Below is a small trained network, with its code and all its weights. Each question gives an input and a target symbol and asks what happens when units are switched off, that is, made to give their printed mean instead of their output.

import numpy as np


def w(rows, s, z=0):
    codes = np.array(rows[::2]) - 128.0
    scale = np.full(codes.shape[1], s)
    scale[-1] = z or s
    return codes * scale


def norm(h):
    return h / np.sqrt((h * h).mean(-1, keepdims=True) + 1e-5)


def f(y):
    return y / 2 * (1 + np.tanh(0.7978845608 * (y + 0.044715 * y**3)))


def softmax(a):
    e = np.exp(a - a.max(-1, keepdims=True))
    return e / e.sum(-1, keepdims=True)


def log_softmax(a):
    a = a - a.max(-1, keepdims=True)
    return a - np.log(np.exp(a).sum(-1, keepdims=True))


def net(x, mask):
    ids = ['ΛΦΨεθσω'.index(c) for c in x.split()]
    T = len(ids)
    res = E[ids] + P[:T]
    r = norm(res)
    for j in range(2):
        rows = slice(2 * j, 2 * j + 2)
        q, k, v = (r @ M[0][rows].T for M in (Q, K, V))
        z = softmax(np.where(np.tri(T) > 0, q @ k.T / 2**0.5, -1e9)) @ v
        o = O[0][rows]
        res = res + np.where(mask[j], z, o[:, -1]) @ o[:, :-1]
    y = f(norm(res) @ A[0][:, :-1].T + A[0][:, -1])
    res = res + np.where(mask[2:10], y, B[0][:, -1]) @ B[0][:, :-1]
    return log_softmax(norm(res)[-1] @ U[:, :-1].T + U[:, -1])


Q, K, V, O, A, B = {}, {}, {}, {}, {}, {}
E = w([
[118,220,116],'Λ',
[132,204,117],'Φ',
[146,150,158],'Ψ',
[168,132,189],'ε',
[195,115,184],'θ',
[162,154,83],'σ',
[3,117,141],'ω',
],0.0036)
P = w([
[189,187,159],'0',
[206,138,147],'1',
[197,103,132],'2',
[177,69,126],'3',
[159,44,123],'4',
[150,22,119],'5',
[140,8,115],'6',
],0.0013)
Q[0] = w([
[226,164,119],'h1',
[7,194,97],'h1',
[116,193,129],'h2',
[111,196,159],'h2',
],0.011)
K[0] = w([
[171,65,39],'h1',
[2,110,165],'h1',
[169,119,129],'h2',
[187,149,121],'h2',
],0.0099)
V[0] = w([
[74,173,93],'h1',
[197,245,221],'h1',
[3,115,166],'h2',
[89,117,150],'h2',
],0.0044)
O[0] = w([
[124,183,197,108],'h1',
[79,4,137,253],'h1',
[26,77,148,28],'h2',
[85,104,109,95],'h2',
],0.0037,0.0025)
A[0] = w([
[49,98,117,30],'n1',
[2,195,177,76],'n2',
[120,99,114,157],'n3',
[143,87,66,73],'n4',
[149,118,103,65],'n5',
[8,105,124,253],'n6',
[202,129,137,68],'n7',
[148,57,180,193],'n8',
],0.0069,0.0031)
B[0] = w([
[156,127,46,104],'n1',
[132,40,243,178],'n2',
[66,162,158,150],'n3',
[137,67,212,140],'n4',
[89,101,116,119],'n5',
[227,253,104,190],'n6',
[126,97,40,179],'n7',
[74,186,110,254],'n8',
],0.0049,0.0031)
U = w([
[32,102,166,126],'Λ',
[189,242,150,124],'Φ',
[84,201,64,3],'Ψ',
[236,128,31,144],'ε',
[134,19,150,203],'θ',
[58,177,129,97],'σ',
[176,152,252,144],'ω',
],0.012,0.0032)

Each question gives the input, a string of symbols that net reads in full, and the target symbol t.
The units are the heads (2 rows each of Q, K, V and O) and the neurons (one row each of A and B). Each row of codes is followed by its name. A weight is (code - 128) times the scale printed after its matrix; where a second scale follows, it is the last column's (O, A, B and U).
mask holds one flag per unit, heads first, then neurons. A switched-off unit (its flag False) gives its mean, the last column of its rows in O or B, instead of its output. The means were averaged over made-up inputs and are rounded, as every weight is.
A unit's drop is (log p(t) with every unit on - log p(t) with that unit switched off) / (log p(t) with every unit on - log p(t) with every unit switched off).
The circuit of an input: a set's keep is (log p(t) with only the set's units on - log p(t) with every unit switched off) / (log p(t) with every unit on - log p(t) with every unit switched off). Starting from all 10 units, units are removed one at a time, each time the one whose removal leaves the highest keep (on an exact tie, the one counted first), for as long as the keep stays at least 0.8.
units of the circuit, in order: the units of the circuit, biggest drop first
unit that matters most: the unit with the biggest drop
top k neurons: the k neurons with the biggest drops, biggest first
input Φ Φ ε Λ ε, target Λ: units of the circuit, in order : n8, n6
input ε σ ε Ψ Ψ σ ε, target ε: units of the circuit, in order : n2, n7
input ω Ψ θ, target Λ: top 3 neurons : n8, n2, n3
input σ Λ θ, target ε: top 4 neurons : n2, n7, n8, n4
input σ ω ω σ, target Φ: top 4 neurons : n6, n7, n2, n4
input ω Φ ω Ψ ε, target Φ: unit that matters most : n6
input ε θ Φ, target θ: units of the circuit, in order : h1, n6
input ε Φ σ θ Λ Ψ ε, target Λ: units of the circuit, in order : n6, n8
input θ σ ε, target ε: top 3 neurons : n2, n7, n6
input σ θ ε Λ, target θ: top 2 neurons : n6, n8
input ε ω σ Ψ, target Ψ: top 2 neurons : n2, n8
input Φ ε Ψ θ Φ, target θ: units of the circuit, in order : h2, h1, n6
input ε θ Λ σ σ ε Ψ, target ε: units of the circuit, in order : h2, h1, n2, n6
input σ ω Λ ω σ, target Φ: units of the circuit, in order : h2, n6, n7
input Λ Λ ω σ ω Φ ε, target Φ: units of the circuit, in order : h2, n6, n2
input ε ε Ψ, target Λ: units of the circuit, in order : h1, n8
input ε Ψ θ θ ε σ θ, target ε: unit that matters most : n2
input ε ε Φ, target Λ: units of the circuit, in order : h1, n6, h2, n8
input Λ ε ω ω Φ Ψ, target Φ: units of the circuit, in order : n6, h2
input Λ θ Λ σ Λ, target ε: unit that matters most : h2
input ω ε ε, target σ: top 3 neurons : n8, n2, n6
input ε Ψ Λ Λ, target σ: top 3 neurons : n2, n8, n6
input ε ω σ θ, target Λ: top 2 neurons : n6, n8
input Ψ σ Φ ε ε Ψ, target Λ: units of the circuit, in order : n6, n8
input ε Λ Λ θ σ Ψ, target ε: units of the circuit, in order : h1, h2, n2, n6
